98 105 51
173 193 155
124 115 171
63 184 140
165 147 58
128 112 78
181 79 107
->
181 79 107
98 105 51
128 112 78
124 115 171
165 147 58
63 184 140
173 193 155

115 112 133 124 140 129 117 111 129 147 145 138 157
90 79 98 110 133 133 159 154 114 139 159 129 95
111 68 118 107 150 132 166 136 106 147 171 126 88
110 133 129 132 132 128 86 107 146 144 130 149 189
169 86 160 125 158 124 137 98 115 151 151 123 100
->
111 68 118 107 150 132 166 136 106 147 171 126 88
90 79 98 110 133 133 159 154 114 139 159 129 95
169 86 160 125 158 124 137 98 115 151 151 123 100
115 112 133 124 140 129 117 111 129 147 145 138 157
110 133 129 132 132 128 86 107 146 144 130 149 189

104 46 134 135
139 151 64 110
167 120 179 167
->
104 46 134 135
167 120 179 167
139 151 64 110

138 121 132
133 123 127
139 93 140
116 148 140
145 131 115
120 102 134
127 75 112
125 156 106
132 136 125
147 116 126
143 54 122
132 107 125
->
143 54 122
127 75 112
139 93 140
120 102 134
132 107 125
147 116 126
138 121 132
133 123 127
145 131 115
132 136 125
116 148 140
125 156 106

119 126 144 89 87 151 155 114 97 93 142 140 147 144 128
112 134 154 159 138 117 107 140 54 140 112 144 139 102 124
106 128 131 169 108 150 204 163 155 116 128 118 126 84 121
129 117 125 103 113 105 98 114 143 117 116 108 119 165 127
117 124 147 99 124 132 99 117 57 124 167 174 130 155 134
147 125 129 94 109 187 184 98 175 98 130 134 122 140 124
->
129 117 125 103 113 105 98 114 143 117 116 108 119 165 127
117 124 147 99 124 132 99 117 57 124 167 174 130 155 134
147 125 129 94 109 187 184 98 175 98 130 134 122 140 124
119 126 144 89 87 151 155 114 97 93 142 140 147 144 128
106 128 131 169 108 150 204 163 155 116 128 118 126 84 121
112 134 154 159 138 117 107 140 54 140 112 144 139 102 124

188 179
133 53
158 77
->
133 53
158 77
188 179

125 149 125 109 207
74 100 95 144 173
->
74 100 95 144 173
125 149 125 109 207

191 101 113 108 208 150
154 44 199 56 92 130
124 193 59 105 69 191
155 107 190 175 210 59
165 160 142 89 72 64
171 135 94 72 78 164
60 84 189 181 75 73
->
154 44 199 56 92 130
60 84 189 181 75 73
191 101 113 108 208 150
155 107 190 175 210 59
171 135 94 72 78 164
165 160 142 89 72 64
124 193 59 105 69 191
